Questions about the row below.
1) Find the third smallest entry.
2) Find the entry just left of the largest entry.
3) Find the first entry.
4) Find the entry just right of the largest entry.
5) Find the third entry from the right.
6) Find the third entry from the left.
7) Find the second entry from the right.
[ 1.17  0.23  0.27 -0.15  0.09  0.31  0.53  0.34  0.59  1.28  0.50  1.21
  0.35 -1.42]
1) 0.09
2) 0.59
3) 1.17
4) 0.50
5) 1.21
6) 0.27
7) 0.35

Questions about the table below. Counting starts at 0.
1) Read off the top-left entry.
2) Read off the bottom-right entry.
3) Read off the entry in the bottom-left corner.
4) Read off the top-right entry.
5) Read off the entry in row 0 and column 1.
6) Read off the entry in row 1 and column 0.
7) Read off the entry in row 2 and column 1.
[[56 44 26 26 29 22  9 -8]
 [37 39 35 18 24 41 26 57]
 [26 57 87 77 58 56 44 26]
 [87 77 58 56 44 26 26 29]
 [24 41 26 57 87 77 58 56]
 [35 18 24 41 26 57 87 77]
 [51 37 39 35 18 24 41 26]
 [39 35 18 24 41 26 57 87]
 [42 51 37 39 35 18 24 41]
 [58 56 44 26 26 29 22  9]
 [77 58 56 44 26 26 29 22]
 [15 42 51 37 39 35 18 24]
 [41 26 57 87 77 58 56 44]
 [18 24 41 26 57 87 77 58]
 [57 87 77 58 56 44 26 26]
 [44 26 26 29 22  9 -8 13]]
1) 56
2) 13
3) 44
4) -8
5) 44
6) 37
7) 57

data = [[481, 392, 645, 430, 396, 498, 511, 706, 52, 402], [650, 256, 330, 476, 615, 460, 334, 608, 265, 575], [229, 558, 524, 474, 603, 413, 509, 590, 493, 311], [602, 279, 251, 631, 474, 629, 471, 537, 829, 623], [785, 242, 321, 353, 101, 166, 435, 481, 397, 584], [314, 751, 514, 501, 446, 678, 406, 461, 440, 468], [482, 383, 524, 256, 156, 297, 440, 488, 383, 690], [544, 626, 725, 613, 78, 377, 496, 340, 384, 346], [565, 389, 572, 417, 215, 412, 427, 287, 358, 414], [278, 673, 398, 476, 485, 487, 504, 612, 524, 398], [529, 456, 776, 517, 338, 363, 466, 335, 702, 436], [93, 447, 368, 565, 611, 496, 434, 393, 579, 537], [366, 371, 503, 530, 480, 447, 339, 256, 107, 423], [225, 462, 266, 526, 328, 428, 486, 361, 482, 425]]
The maximum is 829
Find the entry just left of the largest entry.
A: 537
The smallest entry -> 52
The entry just right of 678 -> 406
The entry just right of the smallest entry: 402
The entry just left of 706 -> 511
Find the entry just right of 590.
A: 493
The entry just right of 503: 530
The entry just right of the largest entry -> 623
Find the entry just left of 78.
A: 613
The entry just left of the smallest entry: 706
The entry just right of 493 is 311
The entry just left of 673 is 278

array([[ 58,  -4,  -5,  -5, -28, -10,   9,   1,  -8, -13,  35,   1,  35,
          8],
       [ 14, -17,  -7,  -7, -19, -33, -25,  29,   2,  61,  35,  11,  21,
         51],
       [  5,  -7,   6,   6, -34,  17,  26,   0,   4, -28,  35,   6,  17,
         -2],
       [ 20, -13,  -2,  -2, -32, -11, -20,   3,  -3,   9,  35,   7,  22,
         30],
       [-15, -10,  10,  10, -36,  25,  27,  -1,  10, -31,  35,   8,  10,
         -3],
       [ 11, -10,   7,   7, -41,  20,  -7, -15,   0, -18,  35,   6,  18,
          5],
       [ 24,  -8,   8,   8, -49,  26, -17, -23,  -8, -29,  35,   4,  22,
         -3],
       [ -9, -13,   5,   5, -31,   4,  10,  14,  10,  -4,  35,   9,  13,
         19],
       [ -3, -13,   2,   2, -29,  -6,   7,  19,   8,   3,  35,   9,  15,
         26],
       [  4, -15,  -1,  -1, -28, -14,  -7,  19,   5,  15,  35,  10,  17,
         36],
       [ 15, -18,  -8,  -8, -17, -36, -32,  31,   1,  78,  35,  11,  21,
         53],
       [  0,  -8,   6,   6, -31,  13,  30,   7,   7, -22,  35,   7,  16,
          1],
       [ 19, -10,   8,   8, -51,  26, -26, -24,  -7, -23,  35,   5,  20,
          1],
       [  4, -10,   3,   3, -29,  -2,  13,  14,   6,  -5,  35,   8,  17,
         16]])
What is the entry just left of -20?
A: -11
What is the entry just left of the smallest entry?
A: 8
What is the entry just right of the smallest entry?
A: 26
The entry just left of -24 -> -26
What is the largest entry?
A: 78
What is the entry just right of -24?
A: -7

W = [   9.593 -108.265 -181.773  164.079  -18.780]
The entry just right of -181.773 is 164.079
Report the entry just left of the smallest entry.
-108.265
